Below is a small trained network, with its code and all its weights. Each question gives an input and a class and asks what happens when units are switched off, that is, made to give their printed mean instead of their output.

import numpy as np


def w(rows, s, z=0):
    codes = np.array(rows[::2]) - 128.0
    scale = np.full(codes.shape[1], s)
    scale[-1] = z or s
    return codes * scale


def norm(h):
    return h / np.sqrt((h * h).mean(-1, keepdims=True) + 1e-5)


def f(y):
    return np.maximum(y, 0)


def log_softmax(a):
    a = a - a.max(-1, keepdims=True)
    return a - np.log(np.exp(a).sum(-1, keepdims=True))


def net(x, mask):
    res = np.array(x, float).reshape(1, 7) / 4 @ E
    u = 0
    for l in range(3):
        y = f(norm(res) @ A[l][:, :-1].T + A[l][:, -1])
        res = res + np.where(mask[u : u + 6], y, B[l][:, -1]) @ B[l][:, :-1]
        u += 6
    return log_softmax(norm(res)[-1] @ U[:, :-1].T + U[:, -1])


A, B = {}, {}
E = w([
[236,125,62,118],'x0',
[130,124,127,129],'x1',
[128,63,6,110],'x2',
[127,129,128,127],'x3',
[131,127,125,128],'x4',
[115,97,178,1],'x5',
[128,127,129,126],'x6',
],0.0068)
A[0] = w([
[104,115,174,112,217],'0.n0',
[99,63,137,78,98],'0.n1',
[161,173,130,146,110],'0.n2',
[149,250,93,120,73],'0.n3',
[69,214,2,136,2],'0.n4',
[148,227,65,151,98],'0.n5',
],0.0071,0.0041)
B[0] = w([
[58,67,93,138,252],'0.n0',
[23,49,74,108,186],'0.n1',
[187,219,193,139,170],'0.n2',
[206,105,29,236,160],'0.n3',
[1,111,92,177,169],'0.n4',
[224,111,91,138,195],'0.n5',
],0.0045,0.0035)
A[1] = w([
[221,102,254,53,252],'1.n0',
[213,127,160,118,194],'1.n1',
[67,159,167,142,237],'1.n2',
[128,82,82,117,188],'1.n3',
[128,201,217,185,28],'1.n4',
[231,93,33,121,176],'1.n5',
],0.0094,0.0024)
B[1] = w([
[138,188,41,71,233],'1.n0',
[57,254,79,137,188],'1.n1',
[201,87,83,121,211],'1.n2',
[67,141,123,108,196],'1.n3',
[195,54,118,159,205],'1.n4',
[126,102,243,150,254],'1.n5',
],0.0076,0.0063)
A[2] = w([
[187,78,172,226,185],'2.n0',
[142,59,175,1,117],'2.n1',
[47,170,116,151,59],'2.n2',
[87,143,111,194,94],'2.n3',
[70,203,73,36,3],'2.n4',
[193,109,66,167,162],'2.n5',
],0.0092,0.0026)
B[2] = w([
[93,63,123,85,254],'2.n0',
[223,183,165,209,230],'2.n1',
[152,149,125,102,146],'2.n2',
[202,251,53,20,172],'2.n3',
[70,83,121,157,199],'2.n4',
[76,112,214,141,204],'2.n5',
],0.011,0.0066)
U = w([
[72,6,152,133,3],'0',
[178,172,200,140,175],'1',
[84,188,67,73,210],'2',
],0.017,0.0011)

Each question gives the input, the list of numbers given to net, and the class t.
The units are the neurons (one row each of A and B). Each row of codes is followed by its name. A weight is (code - 128) times the scale printed after its matrix; where a second scale follows, it is the last column's (A, B and U).
mask holds one flag per neuron, layer by layer. A switched-off neuron (its flag False) gives its mean, the last column of its row in B, instead of its output. The means were averaged over made-up inputs and are rounded, as every weight is.
A unit's drop is (log p(t) with every unit on - log p(t) with that unit switched off) / (log p(t) with every unit on - log p(t) with every unit switched off).
The circuit of an input: a set's keep is (log p(t) with only the set's units on - log p(t) with every unit switched off) / (log p(t) with every unit on - log p(t) with every unit switched off). Starting from the 12 units with the biggest drops (on a tie, the unit counted first), units are removed one at a time, each time the one whose removal leaves the highest keep (on an exact tie, the one counted first), for as long as the keep stays at least 0.8.
circuit, biggest first: the units of the circuit, biggest drop first
top k neurons: the k neurons with the biggest drops, biggest first
k most important neurons of layer l: the k neurons of layer l with the biggest drops, biggest first
drop when u is switched off: that unit's drop, to one decimal
input [2,1,-6,2,5,5,-5], class 2: circuit, biggest first -> 1.n0
input [7,5,-1,-3,6,4,-7], class 2: top 3 neurons -> 1.n1, 1.n0, 2.n4
input [1,3,2,0,1,3,8], class 1: top 3 neurons -> 2.n1, 2.n0, 1.n1
input [7,-1,5,7,0,-8,-6], class 0: top 2 neurons -> 1.n5, 2.n0
input [-2,1,-8,8,4,-1,-6], class 0: circuit, biggest first -> 1.n4, 2.n0
input [-6,-8,2,2,-6,-8,8], class 2: 2 most important neurons of layer 2 -> 2.n3, 2.n1
input [-1,-2,-7,1,4,-8,3], class 0: top 4 neurons -> 1.n4, 2.n0, 2.n1, 1.n0
input [6,6,0,-6,-8,4,-5], class 2: 3 most important neurons of layer 1 -> 1.n0, 1.n1, 1.n4
input [8,-3,2,2,-6,-5,7], class 0: top 2 neurons -> 1.n5, 2.n0
input [5,-3,5,-4,-2,3,0], class 1: circuit, biggest first -> 1.n5, 2.n1
input [-1,-8,-6,3,-3,-5,-2], class 0: top 3 neurons -> 1.n4, 2.n0, 2.n1
input [3,-2,1,-6,-5,3,-6], class 1: top 2 neurons -> 2.n1, 1.n5
input [-1,-1,0,1,-7,2,7], class 1: top 2 neurons -> 2.n1, 1.n1
input [-3,3,6,-1,1,-7,0], class 2: circuit, biggest first -> 2.n3
input [-6,-8,0,-6,-5,1,1], class 1: top 3 neurons -> 1.n1, 2.n0, 1.n0
input [6,-4,6,1,3,1,-5], class 1: top 4 neurons -> 1.n5, 2.n1, 1.n4, 1.n3
input [5,-5,-1,-5,3,6,-8], class 2: top 2 neurons -> 1.n0, 1.n1
input [-6,4,-2,-2,0,8,2], class 1: 3 most important neurons of layer 2 -> 2.n1, 2.n0, 2.n5
input [2,4,-7,-1,-8,5,-2], class 2: top 2 neurons -> 1.n0, 1.n5
input [-2,7,0,-8,4,5,-4], class 1: circuit, biggest first -> 2.n1
input [8,-6,-1,2,-4,4,-7], class 2: top 2 neurons -> 1.n1, 1.n0
input [-6,-7,-4,0,-6,-5,-5], class 0: top 2 neurons -> 1.n4, 2.n0
input [6,7,2,2,7,6,-1], class 1: top 2 neurons -> 2.n1, 1.n5
input [8,7,-4,6,4,6,2], class 2: drop when 1.n1 is switched off -> 0.3
input [-5,5,-2,7,-2,5,-6], class 1: drop when 2.n0 is switched off -> 0.3
input [-5,8,-2,-1,8,7,-5], class 1: drop when 2.n1 is switched off -> 3.4
input [-4,-5,-7,-5,-7,-4,6], class 0: drop when 2.n0 is switched off -> 0.1
input [-8,-2,7,-5,-3,-7,-3], class 2: circuit, biggest first -> 2.n3
